[[-19 -78   7  77]
 [-76 -16  50  53]
 [ -1  67  28 -66]
 [-38 -16  71 -66]
 [-95   5  93 -66]
 [ 56  46 -57 -66]
 [ 18  25 -57  53]]
:
[[-95   5  93 -66]
 [-76 -16  50  53]
 [-38 -16  71 -66]
 [-19 -78   7  77]
 [ -1  67  28 -66]
 [ 18  25 -57  53]
 [ 56  46 -57 -66]]

[[  78    3  -34  -54  -25   29  -11  -51    8]
 [  48   34   -9  -45  -16   98  -54   32    1]
 [-106   14   16   33   19    2  -13   82   -3]
 [  64   33  -16  -53  -14  100  -46   -5   10]
 [ -75   26   41   63   21  -11  -47   69   14]
 [  19   55    2  -25   -8   85  -76   40    9]]
:
[[-106   14   16   33   19    2  -13   82   -3]
 [ -75   26   41   63   21  -11  -47   69   14]
 [  19   55    2  -25   -8   85  -76   40    9]
 [  48   34   -9  -45  -16   98  -54   32    1]
 [  64   33  -16  -53  -14  100  -46   -5   10]
 [  78    3  -34  -54  -25   29  -11  -51    8]]

[[-63  67 -36  12  15 -39 -11   8 -70   5 -32 -63 -21]
 [-27  25 -45  44  23  -9 -40  18 -51  20  23  43 -17]
 [-42  16 -64  32   6   2 -11  37 -49  13  -2  11  11]
 [ 12 -49  36   9  66 -25 -60  15   0 -55  18 -12 -18]
 [-71  44 -27 -21 -11 -19   9  -1 -55  -4 -33 -54 -13]
 [-65  32 -87   9 -38  27   4   7 -53  40  14  70  37]]
:
[[-71  44 -27 -21 -11 -19   9  -1 -55  -4 -33 -54 -13]
 [-65  32 -87   9 -38  27   4   7 -53  40  14  70  37]
 [-63  67 -36  12  15 -39 -11   8 -70   5 -32 -63 -21]
 [-42  16 -64  32   6   2 -11  37 -49  13  -2  11  11]
 [-27  25 -45  44  23  -9 -40  18 -51  20  23  43 -17]
 [ 12 -49  36   9  66 -25 -60  15   0 -55  18 -12 -18]]

[[-62 -99]
 [ -3 -18]
 [-25 -47]
 [ 69  80]
 [-51 -54]
 [  1 -47]]
:
[[-62 -99]
 [-51 -54]
 [-25 -47]
 [ -3 -18]
 [  1 -47]
 [ 69  80]]

[[ -1 -74]
 [-83  -3]
 [  0  -2]
 [ -7  -4]]
:
[[-83  -3]
 [ -7  -4]
 [ -1 -74]
 [  0  -2]]

[[ 21  12  66 -81  16 -94 -36]
 [-30 -63 -75  18 -39 104 -23]
 [-86 -26  71 -68  -7  -3 -29]
 [ 12  24 -19  47  48  -3  22]
 [  6  -4  37 -57   1 -17   7]]
:
[[-86 -26  71 -68  -7  -3 -29]
 [-30 -63 -75  18 -39 104 -23]
 [  6  -4  37 -57   1 -17   7]
 [ 12  24 -19  47  48  -3  22]
 [ 21  12  66 -81  16 -94 -36]]

[[-76  47  16  32  25  30  17  -1 -20 -47   7]
 [ 25  27   7  12  -2 -36  -9 -21 -27  30  18]
 [ 34  -9  21  41  21 -19  14 -61 -69   3   3]
 [-16  16  31  11   3  60 -58  42 -26 -35 -61]
 [  1 -29  31 -12  38 -22 -48 -77  22  14  17]]
:
[[-76  47  16  32  25  30  17  -1 -20 -47   7]
 [-16  16  31  11   3  60 -58  42 -26 -35 -61]
 [  1 -29  31 -12  38 -22 -48 -77  22  14  17]
 [ 25  27   7  12  -2 -36  -9 -21 -27  30  18]
 [ 34  -9  21  41  21 -19  14 -61 -69   3   3]]

[[-65  -9  23  23  61  26  35]
 [ 33  14 -16 -61  17   0 -46]
 [ 19  58   4 -18 -14 -12 -39]
 [ -1 -25  18  32  -6  50  16]
 [ 85  24  76  37  94 -45  33]
 [-34  -9 -16  -2  13   1   9]]
:
[[-65  -9  23  23  61  26  35]
 [-34  -9 -16  -2  13   1   9]
 [ -1 -25  18  32  -6  50  16]
 [ 19  58   4 -18 -14 -12 -39]
 [ 33  14 -16 -61  17   0 -46]
 [ 85  24  76  37  94 -45  33]]
---
[[-42  66  25 102   8]
 [ 76  37  78 -41 -16]
 [  1 -38 -30 -36   0]]
:
[[ 37  78]
 [-38 -30]]

[[-56 -48  -7  -2]
 [-76 -39  79  44]
 [-10 -35  -3  25]
 [-26   2 -57 -11]
 [-92 -45 -50 -12]]
:
[[-39  79]
 [-35  -3]]

[[ 47  12  25 -77]
 [-31  76   7  25]
 [-15 -24 -19   6]
 [-62   0 -44  14]
 [ 46   4   4  -1]]
:
[[ 76   7]
 [-24 -19]]

[[-23 -32 -20]
 [-19 -84  -3]
 [-17 -15 -23]
 [ 41  13  25]
 [ -8  93 -22]]
:
[[-84  -3]
 [-15 -23]]

[[-93  10  65]
 [-20  -3  34]
 [-20  -3  34]]
:
[[-3 34]
 [-3 34]]

[[-39 -43  -4 -33 -21]
 [-39  81   9  23  -7]
 [-34 -37   5  28 -33]]
:
[[ 81   9]
 [-37   5]]

[[ -89    0 -103   84  -56]
 [   0   70   64  -58  -38]
 [ -15   88   69  -70  -56]
 [  30  -73  -77   80   46]]
:
[[70 64]
 [88 69]]

[[ -12   89   32]
 [  52  -95 -102]
 [-102   20   80]
 [  15  -64   57]
 [  51   28  -24]]
:
[[ -95 -102]
 [  20   80]]
---
[[-68 -24  64  -2  83 -70  60  62]
 [-17 -67   0  72  66 -61 -38  77]
 [-78  76  70 -70 -43  54  73 -78]
 [-76  -7  77 -12  84 -72  77   4]
 [ 66 -39 -67  53 -81  69 -79 -72]
 [-71  -2  82 -13  84 -72  84  30]
 [-12 -70 -22  82  70 -71 -61  84]
 [-71  73  84 -71 -49  63  73 -73]]
:
[[-71  73  84 -71 -49  63  73 -73]
 [-71  -2  82 -13  84 -72  84  30]
 [-76  -7  77 -12  84 -72  77   4]
 [-78  76  70 -70 -43  54  73 -78]
 [-68 -24  64  -2  83 -70  60  62]
 [-17 -67   0  72  66 -61 -38  77]
 [-12 -70 -22  82  70 -71 -61  84]
 [ 66 -39 -67  53 -81  69 -79 -72]]

[[-40   7 -36  93 -52   0 -42 -81]
 [ 47  68  56  -6 -29 -53  45  -9]
 [-37 -71 -46 -13  40  54 -35  24]
 [-16   5 -16  43 -28  -4 -17 -37]
 [ 40  26  44 -29   5 -23  39  18]
 [-12 -20 -15  -7  13  16 -12  10]
 [-56 -41 -62  38  -3  37 -55 -24]]
:
[[ 47  68  56  -6 -29 -53  45  -9]
 [ 40  26  44 -29   5 -23  39  18]
 [-12 -20 -15  -7  13  16 -12  10]
 [-16   5 -16  43 -28  -4 -17 -37]
 [-40   7 -36  93 -52   0 -42 -81]
 [-37 -71 -46 -13  40  54 -35  24]
 [-56 -41 -62  38  -3  37 -55 -24]]

[[-35 -55  37  -1  37  47  47 -38 -50  28  48 -68   9   3 -88]
 [  3  -9 -21  -7 -24 -44  -4 -32 -17  10  -2  22   1 -25  23]
 [-19 -31  32   2  33  47  36 -16 -27  19  36 -43   9   6 -57]]
:
[[-35 -55  37  -1  37  47  47 -38 -50  28  48 -68   9   3 -88]
 [-19 -31  32   2  33  47  36 -16 -27  19  36 -43   9   6 -57]
 [  3  -9 -21  -7 -24 -44  -4 -32 -17  10  -2  22   1 -25  23]]

[[ -1   1   6  28   6]
 [-46  31  38 -28 -43]
 [-34  32 -21  63  -1]
 [-23  12  35 -15 -26]
 [ 52 -50  25  22  35]
 [-14  11   9  22  -6]
 [-48  40  15   2 -33]
 [-81  65  14  -2 -54]]
:
[[-46  31  38 -28 -43]
 [-23  12  35 -15 -26]
 [ 52 -50  25  22  35]
 [-48  40  15   2 -33]
 [-81  65  14  -2 -54]
 [-14  11   9  22  -6]
 [ -1   1   6  28   6]
 [-34  32 -21  63  -1]]

[[  2  -1   1  -2]
 [-16 -13 -23  89]
 [  0  -2  -2  -1]]
:
[[  2  -1   1  -2]
 [  0  -2  -2  -1]
 [-16 -13 -23  89]]

[[ -7  -7 -29 -29 -20 -95 -41  15   4   6  26  -6]
 [ 19   6  -4 -13  28  -8 -49   3   3 -15   5  12]]
:
[[ 19   6  -4 -13  28  -8 -49   3   3 -15   5  12]
 [ -7  -7 -29 -29 -20 -95 -41  15   4   6  26  -6]]
